Here is a tiny trained network, its code and every weight. The questions are about switching its units off for an input and a target symbol, where a switched-off unit gives its printed mean instead of its output.

import numpy as np


def w(rows, s, z=0):
    codes = np.array(rows[::2]) - 128.0
    scale = np.full(codes.shape[1], s)
    scale[-1] = z or s
    return codes * scale


def f(y):
    return y / 2 * (1 + np.tanh(0.7978845608 * (y + 0.044715 * y**3)))


def softmax(a):
    e = np.exp(a - a.max(-1, keepdims=True))
    return e / e.sum(-1, keepdims=True)


def log_softmax(a):
    a = a - a.max(-1, keepdims=True)
    return a - np.log(np.exp(a).sum(-1, keepdims=True))


def net(x, mask):
    ids = ['Παζηλμξσ'.index(c) for c in x.split()]
    T = len(ids)
    res = E[ids] + P[:T]
    q, k, v = (res @ M[0].T for M in (Q, K, V))
    z = softmax(np.where(np.tri(T) > 0, q @ k.T / 2**0.5, -1e9)) @ v
    res = res + np.where(mask[0], z, O[0][:, -1]) @ O[0][:, :-1]
    y = f(res @ A[0][:, :-1].T + A[0][:, -1])
    res = res + np.where(mask[1:17], y, B[0][:, -1]) @ B[0][:, :-1]
    return log_softmax(res[-1] @ U[:, :-1].T + U[:, -1])


Q, K, V, O, A, B = {}, {}, {}, {}, {}, {}
E = w([
[187,146,158,89,108],'Π',
[67,83,143,5,54],'α',
[163,181,84,132,45],'ζ',
[110,159,95,89,36],'η',
[186,169,118,115,85],'λ',
[133,140,126,53,70],'μ',
[147,119,172,56,114],'ξ',
[59,114,105,36,21],'σ',
],0.011)
P = w([
[117,130,73,145,234],'0',
[165,202,126,88,10],'1',
[115,181,61,108,240],'2',
[133,170,215,191,46],'3',
[46,255,115,71,237],'4',
[153,91,156,150,53],'5',
],0.0078)
Q[0] = w([
[122,124,126,189,135],'H0',
[116,4,192,235,91],'H0',
],0.016)
K[0] = w([
[128,131,101,181,143],'H0',
[170,67,4,60,184],'H0',
],0.016)
V[0] = w([
[252,118,195,88,172],'H0',
[69,90,228,69,132],'H0',
],0.017)
O[0] = w([
[16,144,34,255,73,82],'H0',
[240,34,50,201,135,255],'H0',
],0.008,0.0058)
A[0] = w([
[57,82,71,200,253,81],'N0',
[136,145,82,152,145,80],'N1',
[30,192,110,135,231,2],'N2',
[83,88,130,193,150,85],'N3',
[135,95,176,133,179,49],'N4',
[108,13,59,174,231,95],'N5',
[109,38,178,160,117,26],'N6',
[95,153,165,133,56,135],'N7',
[142,143,195,108,172,135],'N8',
[90,158,81,117,205,140],'N9',
[160,132,160,176,148,127],'N10',
[94,152,146,92,220,111],'N11',
[119,118,165,121,125,88],'N12',
[99,123,176,170,154,122],'N13',
[100,134,77,153,210,219],'N14',
[136,171,104,70,77,126],'N15',
],0.012,0.0061)
B[0] = w([
[129,73,94,222,51,170],'N0',
[148,158,154,101,120,133],'N1',
[252,144,201,170,123,175],'N2',
[157,162,114,130,65,129],'N3',
[148,112,122,150,134,123],'N4',
[150,221,154,125,86,241],'N5',
[103,187,185,123,45,128],'N6',
[185,87,122,105,150,204],'N7',
[133,117,82,146,117,181],'N8',
[50,148,167,117,178,170],'N9',
[99,97,79,112,124,128],'N10',
[104,193,92,156,117,170],'N11',
[140,129,121,143,93,119],'N12',
[109,111,147,141,82,110],'N13',
[48,70,166,47,169,193],'N14',
[122,128,101,186,137,254],'N15',
],0.023,0.0054)
U = w([
[177,61,121,133,102,168],'Π',
[171,201,93,2,87,125],'α',
[156,218,85,173,132,2],'ζ',
[91,220,15,115,139,65],'η',
[143,155,159,124,180,62],'λ',
[71,136,79,70,191,151],'μ',
[88,176,97,112,39,75],'ξ',
[212,86,2,137,144,230],'σ',
],0.0044,0.0046)

Each question gives the input, a string of symbols that net reads in full, and the target symbol t.
The units are the heads (2 rows each of Q, K, V and O) and the neurons (one row each of A and B). Each row of codes is followed by its name. A weight is (code - 128) times the scale printed after its matrix; where a second scale follows, it is the last column's (O, A, B and U).
mask holds one flag per unit, heads first, then neurons. A switched-off unit (its flag False) gives its mean, the last column of its rows in O or B, instead of its output. The means were averaged over made-up inputs and are rounded, as every weight is.
A unit's drop is (log p(t) with every unit on - log p(t) with that unit switched off) / (log p(t) with every unit on - log p(t) with every unit switched off).
The circuit of an input: a set's keep is (log p(t) with only the set's units on - log p(t) with every unit switched off) / (log p(t) with every unit on - log p(t) with every unit switched off). Starting from the 12 units with the biggest drops (on a tie, the unit counted first), units are removed one at a time, each time the one whose removal leaves the highest keep (on an exact tie, the one counted first), for as long as the keep stays at least 0.8.
circuit, biggest first: the units of the circuit, biggest drop first
unit that matters most: the unit with the biggest drop
top k neurons: the k neurons with the biggest drops, biggest first
drop when u is switched off: that unit's drop, to one decimal
input η Π α, target Π: top 2 neurons : (N2, N0)
input λ λ λ, target λ: top 3 neurons : (N2, N9, N14)
input α Π λ, target Π: circuit, biggest first : (H0, N0, N2, N14)
input σ ζ μ, target ζ: circuit, biggest first : (H0, N2, N11)
input α ξ λ, target ξ: top neuron : (N0)
input ξ α λ σ ξ, target σ: circuit, biggest first : (H0, N8)
input α ζ Π σ σ, target σ: circuit, biggest first : (H0, N5, N8)
input ξ σ α ξ η, target ξ: top 2 neurons : (N0, N5)
input Π σ λ λ μ, target λ: top 3 neurons : (N2, N9, N14)
input α ξ α ζ ξ, target ζ: top 2 neurons : (N2, N11)
input λ α ξ, target α: circuit, biggest first : (N5, H0, N15)
input ζ α Π, target α: top 3 neurons : (N5, N15, N0)
input η σ ξ μ η, target μ: top 2 neurons : (N14, N5)
input α λ Π, target λ: circuit, biggest first : (N2, H0, N9)
input λ ξ λ σ, target σ: unit that matters most : N7
input σ α ξ η η, target η: top 2 neurons : (N11, N2)
input ξ ζ λ, target ζ: top 3 neurons : (N2, N11, N15)
input μ ξ η α ξ, target α: circuit, biggest first : (H0, N5, N15)
input μ α α ζ α, target ζ: top 4 neurons : (N2, N11, N15, N14)
input α α Π μ μ, target μ: top neuron : (N14)
input σ μ λ Π μ, target Π: top 2 neurons : (N0, N2)
input α ξ μ α α, target α: top 2 neurons : (N5, N15)
input ξ α η μ α, target μ: drop when N9 is switched off : 0.1
input ξ μ ξ, target μ: drop when N13 is switched off : 0.0
input σ η σ η α, target η: drop when H0 is switched off : 0.7
input ξ μ μ σ α, target σ: drop when N15 is switched off : 0.0
